Below is a small trained network, with its code and all its weights. Each question gives an input and a target symbol and asks what happens when units are switched off, that is, made to give their printed mean instead of their output.

import numpy as np


def w(rows, s, z=0):
    codes = np.array(rows[::2]) - 128.0
    scale = np.full(codes.shape[1], s)
    scale[-1] = z or s
    return codes * scale


def f(y):
    return np.maximum(y, 0)


def softmax(a):
    e = np.exp(a - a.max(-1, keepdims=True))
    return e / e.sum(-1, keepdims=True)


def log_softmax(a):
    a = a - a.max(-1, keepdims=True)
    return a - np.log(np.exp(a).sum(-1, keepdims=True))


def net(x, mask):
    ids = ['Ξζηθμω'.index(c) for c in x.split()]
    T = len(ids)
    res = E[ids] + P[:T]
    q, k, v = (res @ M[0].T for M in (Q, K, V))
    z = softmax(np.where(np.tri(T) > 0, q @ k.T / 4**0.5, -1e9)) @ v
    res = res + np.where(mask[0], z, O[0][:, -1]) @ O[0][:, :-1]
    y = f(res @ A[0][:, :-1].T + A[0][:, -1])
    res = res + np.where(mask[1:25], y, B[0][:, -1]) @ B[0][:, :-1]
    return log_softmax(res[-1] @ U[:, :-1].T + U[:, -1])


Q, K, V, O, A, B = {}, {}, {}, {}, {}, {}
E = w([
[134,176,150,162,136,204,85,128],'Ξ',
[65,167,76,146,163,213,84,96],'ζ',
[158,107,190,192,148,92,114,130],'η',
[81,111,122,187,183,194,160,122],'θ',
[106,82,121,99,93,145,68,158],'μ',
[99,5,140,120,100,140,183,192],'ω',
],0.016)
P = w([
[141,121,111,122,113,123,110,34],'0',
[161,103,104,149,167,91,43,145],'1',
[44,146,210,145,152,108,123,176],'2',
[129,92,97,209,100,178,164,65],'3',
[197,52,94,126,155,130,54,130],'4',
[151,158,187,62,70,253,211,72],'5',
[65,118,116,190,72,185,140,113],'6',
[172,63,110,116,157,104,34,128],'7',
[25,165,200,89,174,109,153,162],'8',
],0.014)
Q[0] = w([
[53,208,218,42,141,97,95,135],'h0',
[173,215,124,83,184,27,145,165],'h0',
[254,97,51,100,103,150,131,39],'h0',
[180,105,151,57,142,136,212,51],'h0',
],0.011)
K[0] = w([
[103,216,151,53,139,93,140,58],'h0',
[177,170,79,148,123,86,159,96],'h0',
[21,101,145,235,110,89,28,172],'h0',
[4,159,194,178,98,69,142,146],'h0',
],0.013)
V[0] = w([
[19,139,19,100,216,168,201,98],'h0',
[135,201,165,254,238,153,123,64],'h0',
[32,211,14,103,43,172,77,142],'h0',
[70,94,140,118,97,156,64,105],'h0',
],0.007)
O[0] = w([
[201,66,169,59,162,157,206,24,109],'h0',
[88,149,148,47,129,70,147,103,3],'h0',
[204,113,59,147,151,72,227,136,68],'h0',
[174,164,126,117,218,201,254,171,217],'h0',
],0.0089,0.0066)
A[0] = w([
[139,153,116,187,104,119,57,69,68],'n0',
[96,157,115,189,133,106,130,178,236],'n1',
[98,132,170,132,30,144,172,60,8],'n2',
[114,137,121,160,196,127,91,79,191],'n3',
[135,122,84,72,16,91,137,139,220],'n4',
[69,99,146,176,97,131,162,147,55],'n5',
[97,132,188,148,98,171,79,161,86],'n6',
[81,136,108,165,132,156,152,68,11],'n7',
[154,159,95,115,224,102,105,227,59],'n8',
[99,187,201,194,108,104,179,79,152],'n9',
[176,85,124,138,117,116,168,165,4],'n10',
[146,54,118,76,109,64,103,191,107],'n11',
[157,77,92,189,42,125,134,112,127],'n12',
[105,96,172,11,108,110,107,151,7],'n13',
[70,162,117,157,126,153,202,130,77],'n14',
[164,86,49,65,141,98,77,188,7],'n15',
[101,228,163,131,116,91,179,122,2],'n16',
[143,167,63,226,177,154,128,77,161],'n17',
[141,63,55,167,172,62,56,105,49],'n18',
[117,132,169,131,105,99,155,60,114],'n19',
[199,178,111,84,171,138,187,133,63],'n20',
[195,80,64,120,122,14,45,121,79],'n21',
[77,63,153,129,166,173,122,109,123],'n22',
[183,182,85,152,157,115,60,57,54],'n23',
],0.011,0.0065)
B[0] = w([
[112,59,142,177,126,189,60,50,154],'n0',
[135,53,117,79,171,113,110,106,224],'n1',
[68,118,86,96,180,105,196,179,146],'n2',
[138,147,208,114,98,142,162,197,181],'n3',
[128,57,43,150,229,128,77,211,137],'n4',
[62,216,151,133,136,173,86,118,193],'n5',
[109,133,156,138,189,82,196,133,242],'n6',
[213,80,160,179,158,107,137,157,150],'n7',
[122,137,169,230,75,190,62,100,169],'n8',
[108,102,54,96,64,95,88,124,158],'n9',
[62,212,154,124,167,174,127,65,149],'n10',
[187,116,11,124,151,101,129,186,167],'n11',
[127,100,110,174,202,158,55,86,197],'n12',
[193,183,169,141,105,139,35,16,147],'n13',
[185,60,126,138,117,81,57,67,178],'n14',
[57,132,212,26,19,160,111,42,152],'n15',
[168,141,30,119,245,114,60,77,133],'n16',
[98,161,105,82,107,100,172,149,213],'n17',
[136,149,124,1,185,54,187,83,163],'n18',
[114,43,169,105,76,126,143,162,144],'n19',
[118,163,158,209,147,170,98,90,160],'n20',
[182,184,238,123,91,62,182,54,141],'n21',
[130,174,118,142,82,156,158,122,253],'n22',
[130,245,93,81,206,173,59,43,142],'n23',
],0.0098,0.013)
U = w([
[184,157,166,255,59,198,42,124,105],'Ξ',
[43,220,80,74,163,98,138,57,21],'ζ',
[180,116,168,144,212,83,160,64,6],'η',
[68,125,180,99,110,113,235,164,191],'θ',
[92,83,156,65,53,133,104,47,44],'μ',
[156,61,21,60,232,92,130,133,253],'ω',
],0.0078,0.0048)

Each question gives the input, a string of symbols that net reads in full, and the target symbol t.
The units are the heads (4 rows each of Q, K, V and O) and the neurons (one row each of A and B). Each row of codes is followed by its name. A weight is (code - 128) times the scale printed after its matrix; where a second scale follows, it is the last column's (O, A, B and U).
mask holds one flag per unit, heads first, then neurons. A switched-off unit (its flag False) gives its mean, the last column of its rows in O or B, instead of its output. The means were averaged over made-up inputs and are rounded, as every weight is.
A unit's drop is (log p(t) with every unit on - log p(t) with that unit switched off) / (log p(t) with every unit on - log p(t) with every unit switched off).
The circuit of an input: a set's keep is (log p(t) with only the set's units on - log p(t) with every unit switched off) / (log p(t) with every unit on - log p(t) with every unit switched off). Starting from the 12 units with the biggest drops (on a tie, the unit counted first), units are removed one at a time, each time the one whose removal leaves the highest keep (on an exact tie, the one counted first), for as long as the keep stays at least 0.8.
circuit, biggest first: the units of the circuit, biggest drop first
most important unit: the unit with the biggest drop
k most important neurons: the k neurons with the biggest drops, biggest first
input η η μ, target ζ: circuit, biggest first => (h0, n6, n13)
input μ ω ζ, target Ξ: most important unit => n8
input μ Ξ η η, target μ: circuit, biggest first => (h0, n9)
input ω ω θ η ζ Ξ, target μ: circuit, biggest first => (h0, n19)
input θ ω Ξ ω ζ, target ζ: circuit, biggest first => (n23, n17)
input ζ μ θ, target η: circuit, biggest first => (h0, n20)
input μ Ξ η ω η η, target ζ: circuit, biggest first => (h0, n16)
input η μ θ, target ζ: 2 most important neurons => (n5, n16)
input ω ω μ η ζ μ μ ζ μ, target Ξ: circuit, biggest first => (n8, h0)
input ζ ω μ μ θ ζ ζ, target θ: circuit, biggest first => (n17, n3, n7)
input Ξ ω μ ζ ζ μ, target Ξ: circuit, biggest first => (h0, n20, n6)
input ω Ξ ζ ω ω ω, target η: 2 most important neurons => (n20, n13)
input μ θ η ζ θ ω, target ζ: circuit, biggest first => (h0, n13, n2, n6)
input ω ω θ ω, target Ξ: most important unit => n12
input Ξ μ Ξ, target ω: circuit, biggest first => (h0, n16, n5)
input ω Ξ μ, target θ: 3 most important neurons => (n6, n12, n14)
input μ ζ μ θ μ Ξ ζ, target ω: 3 most important neurons => (n1, n17, n14)
input ω ω μ ω ω μ ω θ, target θ: circuit, biggest first => (n3, n17, n12)
input Ξ μ ω ω ω μ η ζ η, target Ξ: 3 most important neurons => (n8, n6, n18)
input ω ζ ζ ω ζ η, target η: 2 most important neurons => (n20, n16)
input μ ω θ, target Ξ: 4 most important neurons => (n8, n14, n6, n18)
input ζ μ Ξ, target η: 2 most important neurons => (n20, n16)
input ω ω ζ μ ω Ξ, target η: 2 most important neurons => (n20, n2)
input ζ ω η ζ μ μ η, target ω: 2 most important neurons => (n1, n17)
